Here is a tiny trained network, its code and every weight. The questions are about switching its units off for an input and a class, where a switched-off unit gives its printed mean instead of its output.

import numpy as np


def w(rows, s, z=0):
    codes = np.array(rows[::2]) - 128.0
    scale = np.full(codes.shape[1], s)
    scale[-1] = z or s
    return codes * scale


def f(y):
    return np.maximum(y, 0)


def log_softmax(a):
    a = a - a.max(-1, keepdims=True)
    return a - np.log(np.exp(a).sum(-1, keepdims=True))


def net(x, mask):
    res = np.array(x, float).reshape(1, 5) / 4 @ E
    y = f(res @ A[0][:, :-1].T + A[0][:, -1])
    res = res + np.where(mask, y, B[0][:, -1]) @ B[0][:, :-1]
    return log_softmax(res[-1] @ U[:, :-1].T + U[:, -1])


A, B = {}, {}
E = w([
[177,179,253,171,54,220,191,163,105,75,129],'x0',
[184,86,130,143,123,183,131,42,207,174,38],'x1',
[230,89,148,68,53,85,254,39,4,165,157],'x2',
[175,184,127,73,186,140,160,66,102,220,177],'x3',
[138,74,80,127,163,67,180,58,176,205,73],'x4',
],0.0085)
A[0] = w([
[1,99,164,182,115,182,72,210,152,52,138,239],'N1',
[185,203,218,93,110,153,198,113,58,111,171,152],'N2',
[213,88,158,62,133,119,200,51,91,186,143,253],'N3',
[114,152,162,141,51,180,158,196,131,41,108,174],'N4',
[171,124,235,201,105,192,91,209,156,69,129,125],'N5',
[100,92,34,87,224,137,45,112,176,170,131,233],'N6',
],0.0092,0.0048)
B[0] = w([
[146,128,125,168,179,105,116,167,99,105,161,235],'N1',
[65,177,177,110,68,175,159,173,89,123,136,231],'N2',
[175,124,177,6,123,104,145,127,159,200,103,252],'N3',
[121,92,213,205,116,115,124,116,60,123,107,207],'N4',
[120,166,166,173,209,153,124,93,94,129,128,216],'N5',
[109,171,60,111,146,113,117,126,209,100,135,212],'N6',
],0.015,0.019)
U = w([
[236,9,151,104,143,56,116,66,175,205,29,59],'0',
[135,170,200,90,53,221,162,111,85,153,119,140],'1',
[142,123,190,254,173,183,92,116,82,109,125,94],'2',
[131,9,148,210,79,92,94,166,63,65,157,55],'3',
[89,157,29,141,172,106,58,151,189,105,148,253],'4',
],0.009,0.0027)

Each question gives the input, the list of numbers given to net, and the class t.
The units are the neurons (one row each of A and B). Each row of codes is followed by its name. A weight is (code - 128) times the scale printed after its matrix; where a second scale follows, it is the last column's (A, B and U).
mask holds one flag per neuron, in row order. A switched-off neuron (its flag False) gives its mean, the last column of its row in B, instead of its output. The means were averaged over made-up inputs and are rounded, as every weight is.
A unit's drop is (log p(t) with every unit on - log p(t) with that unit switched off) / (log p(t) with every unit on - log p(t) with every unit switched off).
The circuit of an input: a set's keep is (log p(t) with only the set's units on - log p(t) with every unit switched off) / (log p(t) with every unit on - log p(t) with every unit switched off). Starting from all 6 units, units are removed one at a time, each time the one whose removal leaves the highest keep (on an exact tie, the one counted first), for as long as the keep stays at least 0.8.
circuit, biggest first: the units of the circuit, biggest drop first
top k neurons: the k neurons with the biggest drops, biggest first
drop when u is switched off: that unit's drop, to one decimal
input [2,8,3,5,1], class 0: circuit, biggest first	[N3]
input [0,0,-3,5,6], class 4: top 3 neurons	[N6 N4 N3]
input [7,6,-5,4,4], class 2: top 3 neurons	[N3 N2 N5]
input [1,4,-7,-2,2], class 4: top 3 neurons	[N6 N4 N2]
input [0,-8,-1,-3,4], class 3: top 2 neurons	[N5 N6]
input [4,5,-5,5,8], class 0: top 2 neurons	[N2 N1]
input [7,-1,2,1,-7], class 2: top 2 neurons	[N5 N4]
input [1,-4,0,-6,7], class 3: top 3 neurons	[N3 N5 N6]
input [7,8,4,-1,7], class 0: top 2 neurons	[N3 N5]
input [0,2,7,-2,3], class 0: top 2 neurons	[N3 N5]
input [-6,-8,3,3,-1], class 4: top 2 neurons	[N4 N2]
input [3,-1,0,4,7], class 0: top 2 neurons	[N2 N3]
input [-6,4,-2,-2,4], class 4: drop when N3 is switched off	0.0
input [0,0,4,3,6], class 0: drop when N3 is switched off	0.2
input [-8,-5,4,-5,3], class 4: circuit, biggest first	[N6]
input [1,-8,1,3,-8], class 2: drop when N3 is switched off	0.8
